Here is a tiny trained network, its code and every weight. The questions are about switching its units off for an input and a class, where a switched-off unit gives its printed mean instead of its output.

import numpy as np


def w(rows, s, z=0):
    codes = np.array(rows[::2]) - 128.0
    scale = np.full(codes.shape[1], s)
    scale[-1] = z or s
    return codes * scale


def norm(h):
    return h / np.sqrt((h * h).mean(-1, keepdims=True) + 1e-5)


def f(y):
    return y / 2 * (1 + np.tanh(0.7978845608 * (y + 0.044715 * y**3)))


def log_softmax(a):
    a = a - a.max(-1, keepdims=True)
    return a - np.log(np.exp(a).sum(-1, keepdims=True))


def net(x, mask):
    res = np.array(x, float).reshape(1, 7) / 4 @ E
    u = 0
    for l in range(2):
        y = f(norm(res) @ A[l][:, :-1].T + A[l][:, -1])
        res = res + np.where(mask[u : u + 6], y, B[l][:, -1]) @ B[l][:, :-1]
        u += 6
    return log_softmax(norm(res)[-1] @ U[:, :-1].T + U[:, -1])


A, B = {}, {}
E = w([
[118,134,184,99,49,35,145,203,188],'x0',
[132,49,212,234,112,123,240,192,128],'x1',
[233,185,72,167,137,139,130,148,18],'x2',
[48,161,199,6,177,139,116,93,167],'x3',
[250,98,77,162,51,202,45,40,94],'x4',
[145,222,171,132,141,137,180,46,38],'x5',
[112,157,249,72,58,228,180,182,21],'x6',
],0.0016)
A[0] = w([
[100,78,176,158,72,153,183,94,124,66],'L0N0',
[151,81,125,181,90,156,141,252,109,5],'L0N1',
[151,121,181,195,60,44,195,188,158,13],'L0N2',
[72,116,124,137,197,70,133,147,210,93],'L0N3',
[62,30,203,149,134,185,172,121,151,47],'L0N4',
[220,153,139,96,48,149,157,108,72,68],'L0N5',
],0.0035,0.0024)
B[0] = w([
[173,108,181,126,179,157,110,76,229,148],'L0N0',
[54,115,95,108,49,45,180,178,106,171],'L0N1',
[57,46,174,114,34,184,189,173,154,220],'L0N2',
[205,112,88,122,56,104,85,155,56,255],'L0N3',
[253,146,157,164,96,207,131,72,176,192],'L0N4',
[125,166,97,208,140,123,43,144,105,202],'L0N5',
],0.0035,0.00092)
A[1] = w([
[197,149,104,141,69,185,83,143,67,167],'L1N0',
[72,114,148,95,159,96,144,157,203,102],'L1N1',
[146,83,2,180,147,98,107,116,169,97],'L1N2',
[107,126,93,61,105,95,80,151,184,2],'L1N3',
[126,97,167,178,58,75,177,184,155,76],'L1N4',
[90,117,149,122,160,149,184,197,94,117],'L1N5',
],0.006,0.0023)
B[1] = w([
[78,89,54,192,128,63,76,108,165,233],'L1N0',
[177,92,86,160,95,107,67,139,94,175],'L1N1',
[91,188,58,255,156,162,22,66,50,248],'L1N2',
[244,69,194,117,130,33,116,153,97,164],'L1N3',
[20,98,59,83,78,172,145,160,132,251],'L1N4',
[156,86,53,165,136,134,187,171,150,182],'L1N5',
],0.005,0.0033)
U = w([
[65,252,165,41,194,125,182,90,93,57],'0',
[228,104,192,204,164,175,213,90,167,20],'1',
[189,153,161,119,226,147,226,193,99,4],'2',
[35,40,52,142,45,139,211,241,136,202],'3',
[125,152,43,250,162,107,8,72,84,213],'4',
[217,88,184,18,124,2,63,156,129,110],'5',
[110,90,226,54,87,215,130,98,209,115],'6',
],0.0076,0.003)

Each question gives the input, the list of numbers given to net, and the class t.
The units are the neurons (one row each of A and B). Each row of codes is followed by its name. A weight is (code - 128) times the scale printed after its matrix; where a second scale follows, it is the last column's (A, B and U).
mask holds one flag per neuron, layer by layer. A switched-off neuron (its flag False) gives its mean, the last column of its row in B, instead of its output. The means were averaged over made-up inputs and are rounded, as every weight is.
A unit's drop is (log p(t) with every unit on - log p(t) with that unit switched off) / (log p(t) with every unit on - log p(t) with every unit switched off).
The circuit of an input: a set's keep is (log p(t) with only the set's units on - log p(t) with every unit switched off) / (log p(t) with every unit on - log p(t) with every unit switched off). Starting from all 12 units, units are removed one at a time, each time the one whose removal leaves the highest keep (on an exact tie, the one counted first), for as long as the keep stays at least 0.8.
circuit, biggest first: the units of the circuit, biggest drop first
top k neurons: the k neurons with the biggest drops, biggest first
k most important neurons of layer l: the k neurons of layer l with the biggest drops, biggest first
drop when u is switched off: that unit's drop, to one decimal
input [-1,5,-5,7,-2,-3,7], class 6: circuit, biggest first => L0N4
input [-8,4,1,3,1,2,4], class 1: 3 most important neurons of layer 1 => L1N2, L1N4, L1N1
input [6,2,1,6,-7,0,-7], class 5: circuit, biggest first => L1N3, L0N3
input [1,5,4,-7,0,0,-3], class 3: 2 most important neurons of layer 0 => L0N2, L0N1
input [-4,8,-3,-4,3,7,-2], class 1: circuit, biggest first => L1N2, L0N0, L0N3, L1N0
input [-4,1,-6,-2,1,4,7], class 6: circuit, biggest first => L1N2, L0N0
input [7,-7,7,-7,-7,2,1], class 3: top 2 neurons => L1N2, L0N2
input [8,2,5,-4,6,-3,-1], class 3: top 2 neurons => L1N4, L0N2
input [-7,-7,4,-3,-6,5,5], class 0: top 4 neurons => L1N2, L0N3, L1N1, L0N4
input [-4,-4,-8,-2,4,-5,8], class 6: 2 most important neurons of layer 1 => L1N2, L1N1
input [-7,0,1,8,-8,2,-3], class 2: circuit, biggest first => L1N2, L1N4, L1N5
input [-6,1,-2,1,-7,1,1], class 2: drop when L1N4 is switched off => 0.3
input [6,-8,3,-3,-7,2,4], class 5: drop when L1N3 is switched off => 0.1
input [7,-7,-8,-3,8,-4,2], class 5: circuit, biggest first => L1N3
input [1,-2,-2,5,-2,4,-1], class 5: drop when L1N2 is switched off => 0.2
